Here is a tiny trained network, its code and every weight. The questions are about switching its units off for an input and a class, where a switched-off unit gives its printed mean instead of its output.

import numpy as np


def w(rows, s, z=0):
    codes = np.array(rows[::2]) - 128.0
    scale = np.full(codes.shape[1], s)
    scale[-1] = z or s
    return codes * scale


def f(y):
    return y / 2 * (1 + np.tanh(0.7978845608 * (y + 0.044715 * y**3)))


def log_softmax(a):
    a = a - a.max(-1, keepdims=True)
    return a - np.log(np.exp(a).sum(-1, keepdims=True))


def net(x, mask):
    res = np.array(x, float).reshape(1, 3) / 4 @ E
    y = f(res @ A[0][:, :-1].T + A[0][:, -1])
    res = res + np.where(mask, y, B[0][:, -1]) @ B[0][:, :-1]
    return log_softmax(res[-1] @ U[:, :-1].T + U[:, -1])


A, B = {}, {}
E = w([
[135,115,95,16,60,124,137,146,137,136,127],'x0',
[3,214,66,124,43,104,162,135,158,122,141],'x1',
[192,225,127,86,144,135,114,129,135,136,127],'x2',
],0.0055)
A[0] = w([
[123,132,125,132,124,125,128,131,130,129,128,97],'neuron 0',
[125,129,128,129,126,127,128,129,131,127,130,111],'neuron 1',
[123,124,133,143,136,128,130,125,112,131,126,166],'neuron 2',
[77,96,137,147,119,112,129,128,136,123,133,101],'neuron 3',
[148,176,125,64,110,126,136,130,136,124,130,198],'neuron 4',
[128,128,128,127,127,128,128,128,130,127,129,151],'neuron 5',
[129,128,125,128,128,133,128,127,127,128,128,233],'neuron 6',
[59,249,110,79,50,127,132,128,135,128,130,222],'neuron 7',
[149,152,136,108,133,125,118,127,136,129,131,146],'neuron 8',
[162,41,128,38,101,129,125,131,126,129,126,192],'neuron 9',
[127,127,130,129,129,126,128,127,128,128,127,6],'neuron 10',
[125,130,127,129,125,126,128,129,130,129,128,85],'neuron 11',
[126,128,129,130,128,125,128,128,128,129,127,48],'neuron 12',
[128,129,129,125,128,127,125,128,129,128,129,126],'neuron 13',
[135,123,136,109,124,126,113,129,132,134,131,158],'neuron 14',
[107,80,117,104,94,134,145,129,136,121,126,92],'neuron 15',
[128,129,128,128,129,127,128,129,126,128,128,128],'neuron 16',
[127,128,129,130,129,125,128,128,127,128,127,45],'neuron 17',
[125,131,126,129,124,126,129,130,129,130,126,73],'neuron 18',
[122,131,127,132,124,124,128,131,130,128,128,105],'neuron 19',
[151,77,137,132,148,133,115,126,134,131,129,175],'neuron 20',
[209,133,145,223,241,132,124,126,126,127,127,207],'neuron 21',
[193,191,133,113,171,129,127,129,126,128,127,191],'neuron 22',
[78,49,128,187,133,129,134,128,121,128,126,167],'neuron 23',
[118,119,133,154,140,128,132,125,118,128,131,234],'neuron 24',
[127,118,135,139,137,134,129,122,129,128,128,162],'neuron 25',
[131,128,132,119,126,130,121,128,135,128,132,171],'neuron 26',
[126,129,127,130,126,125,128,129,129,128,127,71],'neuron 27',
[67,132,118,144,95,133,134,130,133,124,127,203],'neuron 28',
[83,159,121,174,116,121,135,127,141,127,134,174],'neuron 29',
[144,147,130,116,132,126,124,128,129,130,129,121],'neuron 30',
],0.018,0.002)
B[0] = w([
[122,144,112,128,130,128,124,129,131,128,141,127],'neuron 0',
[126,135,122,128,130,129,126,129,128,128,134,127],'neuron 1',
[112,126,127,122,123,131,126,129,137,128,133,135],'neuron 2',
[126,159,94,118,122,149,83,127,134,128,138,146],'neuron 3',
[148,91,105,119,113,182,92,131,112,121,130,168],'neuron 4',
[130,123,137,129,128,131,130,128,126,128,124,130],'neuron 5',
[133,100,175,131,124,141,139,126,121,132,103,137],'neuron 6',
[122,162,137,129,134,115,127,126,2,139,116,246],'neuron 7',
[143,128,110,124,123,145,116,126,127,124,129,139],'neuron 8',
[189,69,122,132,138,80,175,127,147,126,137,198],'neuron 9',
[120,160,77,125,130,114,116,130,137,126,158,120],'neuron 10',
[124,147,106,128,130,125,122,129,131,128,144,125],'neuron 11',
[122,154,89,126,130,119,119,129,135,127,152,123],'neuron 12',
[130,128,126,128,128,127,128,128,127,127,128,128],'neuron 13',
[134,110,124,123,128,125,135,126,123,122,119,135],'neuron 14',
[171,165,134,145,149,99,111,129,126,125,144,149],'neuron 15',
[128,128,127,128,127,128,128,129,128,128,129,128],'neuron 16',
[121,153,88,126,129,118,119,129,136,127,152,122],'neuron 17',
[123,151,98,128,130,123,120,129,132,127,149,125],'neuron 18',
[123,141,117,128,130,130,124,129,131,128,137,127],'neuron 19',
[95,165,125,136,136,103,148,131,120,118,126,166],'neuron 20',
[70,122,152,164,158,24,97,130,173,124,152,242],'neuron 21',
[189,126,136,130,117,141,90,127,129,146,127,178],'neuron 22',
[103,145,147,134,111,178,61,126,154,143,131,173],'neuron 23',
[105,108,157,121,120,146,126,127,136,128,116,145],'neuron 24',
[114,133,127,127,127,127,127,129,134,128,130,135],'neuron 25',
[136,107,151,129,128,134,135,126,120,125,109,132],'neuron 26',
[123,149,99,127,130,122,121,129,133,127,147,124],'neuron 27',
[89,116,152,128,123,169,99,127,106,132,104,173],'neuron 28',
[61,116,108,102,126,148,156,132,137,111,114,169],'neuron 29',
[137,140,98,125,124,133,115,127,133,126,139,133],'neuron 30',
],0.039,0.013)
U = w([
[155,150,138,149,114,142,93,123,166,148,152,97],'0',
[121,107,161,175,155,87,119,131,210,117,163,203],'1',
[102,135,117,103,80,186,112,128,187,123,114,96],'2',
[83,181,141,131,130,134,123,129,102,129,113,100],'3',
[131,201,8,109,124,133,166,131,178,110,186,1],'4',
[151,108,110,127,153,96,255,132,184,85,148,75],'5',
[211,113,84,95,104,148,138,124,109,143,123,179],'6',
],0.0082,0.0019)

Each question gives the input, the list of numbers given to net, and the class t.
The units are the neurons (one row each of A and B). Each row of codes is followed by its name. A weight is (code - 128) times the scale printed after its matrix; where a second scale follows, it is the last column's (A, B and U).
mask holds one flag per neuron, in row order. A switched-off neuron (its flag False) gives its mean, the last column of its row in B, instead of its output. The means were averaged over made-up inputs and are rounded, as every weight is.
A unit's drop is (log p(t) with every unit on - log p(t) with that unit switched off) / (log p(t) with every unit on - log p(t) with every unit switched off).
The circuit of an input: a set's keep is (log p(t) with only the set's units on - log p(t) with every unit switched off) / (log p(t) with every unit on - log p(t) with every unit switched off). Starting from the 12 units with the biggest drops (on a tie, the unit counted first), units are removed one at a time, each time the one whose removal leaves the highest keep (on an exact tie, the one counted first), for as long as the keep stays at least 0.8.
circuit, biggest first: the units of the circuit, biggest drop first
most important unit: the unit with the biggest drop
top k neurons: the k neurons with the biggest drops, biggest first
drop of u: that unit's drop, to one decimal
input [-8,3,-1], class 1: circuit, biggest first	neuron 7
input [3,-4,7], class 6: circuit, biggest first	neuron 22; neuron 4
input [8,-4,-1], class 5: top 2 neurons	neuron 9; neuron 7
input [-2,1,-5], class 2: circuit, biggest first	neuron 7; neuron 21
input [3,-3,4], class 6: circuit, biggest first	neuron 21; neuron 22
input [3,-4,1], class 5: circuit, biggest first	neuron 23; neuron 9
input [-2,2,-6], class 2: circuit, biggest first	neuron 7; neuron 21
input [2,4,7], class 6: top 2 neurons	neuron 21; neuron 4
input [4,-6,4], class 1: top 3 neurons	neuron 7; neuron 22; neuron 21
input [6,3,-5], class 6: top 2 neurons	neuron 21; neuron 9
input [2,4,8], class 6: top 3 neurons	neuron 21; neuron 4; neuron 22
input [-6,2,7], class 1: top 2 neurons	neuron 21; neuron 28
input [3,2,4], class 6: top 2 neurons	neuron 21; neuron 4
input [-6,4,-4], class 2: most important unit	neuron 7
input [1,2,6], class 6: drop of neuron 21	0.4
input [7,-7,-5], class 5: drop of neuron 9	0.1
input [-2,-5,8], class 1: drop of neuron 17	0.0
input [-7,1,-1], class 1: top 2 neurons	neuron 7; neuron 21
